Each row has a name. Each piece below is followed by the name of the row it came from, unless a question asks for something else. Each question is about the rows just above it.

[100 125 176 108  82 119 160 102  84 176 173 159  90] -> Rorok
[100 159  82 160  84 101  90 173 125 108 176 176 119] -> Dulid
[130  97 163 113 170 136 171 126 137 170 133 168 120] -> dovot
[126 137 170 133 168 120 130  97 163 113 170 136 171] is which row reordered?
dovot
Which row holds these entries in another order? [102 176 160 100 125  82 108 159  84  90 176 173 119]
Rorok
Which row holds these entries in another order? [159 176  84 102 125 108 119 173 100 176  90  82 160]
Rorok
Which row holds these entries in another order? [113 170 136 171 126 137 170 133 168 120 130  97 163]
dovot
Which row holds these entries in another order? [100  84 125 108 119 160 173 176  90 102  82 159 176]
Rorok
Put [ 82  84  90 100 102 108 119 125 159 160 173 176 176] back in order: which row is it?
Rorok

[117 132 127 129 126 130 132 118 131 122 126 128 127 123 130 120 127 124
 118 127 125 130 132 127 129 130 129 112 129 127 130 126 123 126 133 126
 127 121 111 133 127 127 131 133 129 123 125 134 122 131 124 120 125 128
 125 131 140 115 124 130 130] -> desof
[133 127 115 135 101 131 135 134 150 133 101 172 149 120  88 155 144 117
 138 147 128 164 126 136 122 107 149 118 179 154 125 118 146 162  72 135
 157 141 123 123 146 109 146 136 106 113 166  78 151 122 120 127 180 131
  74 136 115 140 150 103 130] -> zam
[122 145 125 137 112 125 133 120 140 132 111 157 140 122 118 140 143 118
 114 132 137 151 127 136 123 124 139 115 166 151 132 125 133 144  98 126
 146 121 111 128 136 117 141 143 120 113 161 106 145 130 124 122 162 134
  90 137 131 118 130 115 132] -> Kebu
[127 124 124 126 143 127 116 131 137 121 138 107 122 142 143 115 124 149
 124 123 135 115 138 121 130 146 126 118  83 108 121 134 121 117 160 131
 125 126 127 135 125 140 123 126 141 128 100 147 125 134 131 121 104 125
 156 125 123 124 122 139 118] -> bisem
[125 129 124 129 134 129 117 130 140 125 131 118 124 144 136 123 127 146
 127 126 141 118 132 121 130 143 125 119  92 120 121 133 125 123 147 133
 127 125 126 133 127 136 124 130 137 124 111 136 133 137 129 121 121 124
 138 127 117 126 128 130 121] -> Lub
[120 127 127 129 134 124 133 121 128 113 132 120 129 123 137 114 122 127
 116 121 121 120 134 127 127 135 125 113 110 118 125 126 116 125 147 124
 122 117 114 138 122 132 127 129 136 127 110 148 113 128 122 117 105 130
 144 131 139 111 118 135 130] -> nevap
[127 124 124 128 141 127 117 131 139 122 135 108 122 142 140 119 127 145
 120 126 136 116 136 121 133 144 124 121  86 118 122 135 124 116 155 131
 125 124 129 134 122 140 120 128 143 127 106 143 127 136 128 122 112 124
 148 128 122 124 127 138 118] -> Dulid
[121 128 129 136 129 126 132 117 136 117 134 131 142 121 131 126 137 128
 132 120 120 127 129 121 141 127 123 129 134 120 132 129 123 128 138 134
 130 139 139 120 126 129 128 132 148 123 134 130 128 123 127 126 126 127
 134 133 130 144 133 110 127] -> dut
[128 126 129 127 121 121 126 134 133 132 132 126 120 132 136 122 123 117
 120 137 127 144 129 127 132 139 130 128 142 128 127 134 138 134 123 131
 130 141 128 134 123 117 148 134 133 129 129 126 128 139 129 126 121 129
 136 110 120 130 131 127 120] -> Vavet
[123 123 122 128 141 128 116 131 138 123 132 112 124 139 139 122 126 147
 123 126 138 116 136 121 132 146 125 118  88 117 120 133 124 119 153 129
 128 125 125 133 127 137 124 131 138 126 108 139 132 134 129 121 115 125
 146 130 121 127 127 135 119] -> dovot
[120 130 131 127 120 128 126 129 127 121 121 126 134 133 132 132 126 120
 132 136 122 123 117 120 137 127 144 129 127 132 139 130 128 142 128 127
 134 138 134 123 131 130 141 128 134 123 117 148 134 133 129 129 126 128
 139 129 126 121 129 136 110] is which row reordered?
Vavet
[129 137 128 127 134 139 123 132 131 130 127 128 121 127 132 128 121 134
 148 126 110 142 120 132 129 129 144 141 134 126 136 123 127 139 136 120
 138 133 129 130 123 131 128 129 129 127 130 132 133 120 126 123 134 128
 121 117 126 117 126 120 134] is which row reordered?
dut

[129 118 137 124 109] -> nevap
[126 132  95 133 117] -> zabe
[173 124 120 128 139] -> Vavet
[141 107 107 119 154] -> Rorok
[110 114 123 143 138] -> dovot
[121 120 131 122 106] -> dut
[141 127 147 117  86] -> Lub
[133 135 138 127 127] -> desof
[107 153 107 119 141] -> Kebu
[ 95 117 126 132 133] is which row reordered?
zabe
Which row holds these entries in another order? [154 119 107 107 141]
Rorok

[131 127 126 129 130 128 128 129 126 129 128 128 130 132 128 128 128 128
 126 128 124 125 131 126 127 127 128 128] -> dovot
[137 127 130 132 130 118 134 127 129 131 126 126 127 131 132 126 129 125
 120 127 128 124 130 127 131 118 137 128] -> dut
[126 124 132 129 124 128 132 123 127 128 128 126 131 124 129 130 128 130
 133 129 129 130 133 128 129 128 130 127] -> Vavet
[128 126 131 123 128 129 128 122 126 126 136 128 127 154 128 123 127 133
 130 125 133 136 131 125 123 129 128 128] -> desof
[128 130 128 128 128 128 128 133 131 128 125 128 126 138 127 126 128 127
 123 127 127 125 123 126 128 128 128 132] -> Dulid
[129 131 131 124 129 128 133 128 127 123 127 130 123 138 127 126 128 132
 127 126 132 136 126 126 125 130 125 132] -> zabe
[130 124 125 128 125 132 128 128 129 129 136 127 127 172 128 118 128 128
 125 125 128 126 130 126 126 127 128 128] -> Kebu
[134 126 130 132 131 120 137 129 127 127 126 127 128 118 130 131 129 128
 128 130 124 125 132 118 126 131 127 137] -> Rorok
[128 126 130 133 131 132 128 124 131 130 128 125 132 101 133 135 125 128
 133 132 125 121 130 129 135 130 129 128] -> bisem
[128 127 131 134 133 128 128 123 131 128 133 125 130 100 133 136 126 128
 132 132 125 122 131 126 133 131 128 123] -> zam
[123 125 125 128 128 131 124 125 125 131 123 130 126 123 126 132 127 127
 129 132 127 128 146 125 128 123 132 129] -> Lub
[132 128 124 129 126 128 125 128 125 131 123 127 131 146 126 125 129 123
 128 127 123 123 132 127 125 125 129 132] -> nevap
[118 118 120 124 125 126 126 126 127 127 127 127 127 128 128 129 129 130
 130 130 131 131 131 132 132 134 137 137] is which row reordered?
dut
Put [128 128 126 131 123 128 129 128 122 126 126 136 128 127 154 128 123 127
 133 130 125 133 136 131 125 123 129 128] back in order: which row is it?
desof
Which row holds these entries in another order? [137 134 126 130 132 131 120 137 129 127 127 126 127 128 118 130 131 129
 128 128 130 124 125 132 118 126 131 127]
Rorok
Put [123 123 123 123 124 125 125 125 125 125 126 126 127 127 127 128 128 128
 128 129 129 129 131 131 132 132 132 146] back in order: which row is it?
nevap

[150  83 141 133 136] : nevap
[142 161 168 140 118] : zabe
[135 133 141 150  83] : dut
Put [ 83 141 150 133 136] back in order: which row is it?
nevap
Which row holds these entries in another order? [150 133 141  83 135]
dut
Which row holds these entries in another order? [118 140 142 161 168]
zabe

[104 155 128 143 146 118] : Kebu
[117 140  99  94 120 157] : Lub
[105 135 118 113 143 110] : Rorok
[152 149 146 144 179 125] : Vavet
[ 99 140 120 118 157  94] : zam
[125 116 135 139 147 173] : Dulid
[125 134 120 101 124  66] : dovot
Put [ 94 157 118 120 140  99] back in order: which row is it?
zam
Which row holds these entries in another order? [ 94  99 118 120 140 157]
zam

[146 103 131 128 135 144 117 159 114 154 155 156 141 123 114 121 111 148
 159 109 154 116 125 102 136 141 117 109 125 106 124 116 115 126 136  98
  99 153 120 130 156 108 122 150 123 110 134 115 142 113 143 156]  desof
[123 118 134 103 115 149 136 111 151  95 117 128 138 118 113 118 139 121
 130 145 160 151 154 148 120 127 148 129 142 153 116 118 158 121 132 139
 143 120 133 139 138 111 108 147 132 114 119 106 150 138 121  80]  bisem
[102 131 133 116 107 104 148 150 133 117  99 118 104 126 148 100 133 117
 139 153  94 122 115 135 131 135 148 159 142 141 127 143 127 109 133 142
 165 110 144 130 139 147 160 121 115 161 149 125 105 132 125 114]  Lub
[138 139  80 113 133 127 116 142 111  95 117 151 139 132 120 118 150 115
 158 136 108 134 139 129 144 120 154 148 103 119 130 149 111 160 118 106
 118 114 121 121 147 123 148 138 118 132 138 128 151 121 153 145]  Vavet
[121 122 109 140 125 111 107 158 107 118 164 120 116 144  92 136 131 105
 109 101 127 101 128 137 128 141 117  97 127 139 131 124 115 152 134 146
 100 126 116 149 118 106  95  90 131 135 136 143 105 122 132 142]  Rorok
[127 143 115 119 142 109 155 138 144 115  99 131 128 103 151 118 144 117
 149 130 115 133 140 138 132 126  97 108 120 108 142 150 121 107 145 168
 126 130 115 166 111 155 150 129  98 131 153 140 120 127 146 102]  Kebu
[133 118 120 125  99 155 137 130 101 149 111 160 160 128 138 128 104 142
 144 137 125 116 114 120 152 114 159 165 135 120 134 117 130 135 126 132
 151 159 157  93 124 116 136 154 132 128 115 150 137 125 142 154]  zam
[123 118 134 103 115 149 136 111 151  95 117 128 138 118 113 118 139 121
 130 145 160 151 154 148 120 127 148 129 142 153 116 118 158 121 132 139
 143 120 133 139  90 111 108 147 132 114 119 106 150 138 121  80]  nevap
[133 145 136 122 148 120 138 117 145 104  97 124 118  99 127 116 125 128
 126 138 145 161 128 135 134 132  83 105 107  95 127 139 145 110 155 148
 108 116 108 144 142 148 153 120 100 119 147 130 139 140 129 102]  zabe
[ 80 121 138 150 106 119 114 132 147 108 111 138 139 133 120 143 139 132
 121 158 118 116 153 142 129 148 127 120 148 154 151 160 145 130 121 139
 118 113 118 138 128 117  95 151 111 136 149 115 103 134 118 123] is which row reordered?
bisem
Put [ 80  95 103 106 108 111 111 113 114 115 116 117 118 118 118 118 119 120
 120 121 121 121 123 127 128 129 130 132 132 133 134 136 138 138 138 139
 139 139 142 144 145 147 148 148 149 150 151 151 153 154 158 160] back in order: which row is it?
Vavet
Put [123 118 128 129  80 147 111 138 116 118 150 139 138 158 119 149 133 132
 148 154 121 151 121 151 103 132 148  95 160 134 120 142 139 106 121 145
 108 127 117 118 120 114 115 144 139 111 138 118 153 130 136 113] back in order: which row is it?
Vavet
[147 123 148 138 118 132 138 128 151 121 153 145 138 139  80 113 133 127
 116 142 111  95 117 151 139 132 120 118 150 115 158 136 108 134 139 129
 144 120 154 148 103 119 130 149 111 160 118 106 118 114 121 121] is which row reordered?
Vavet

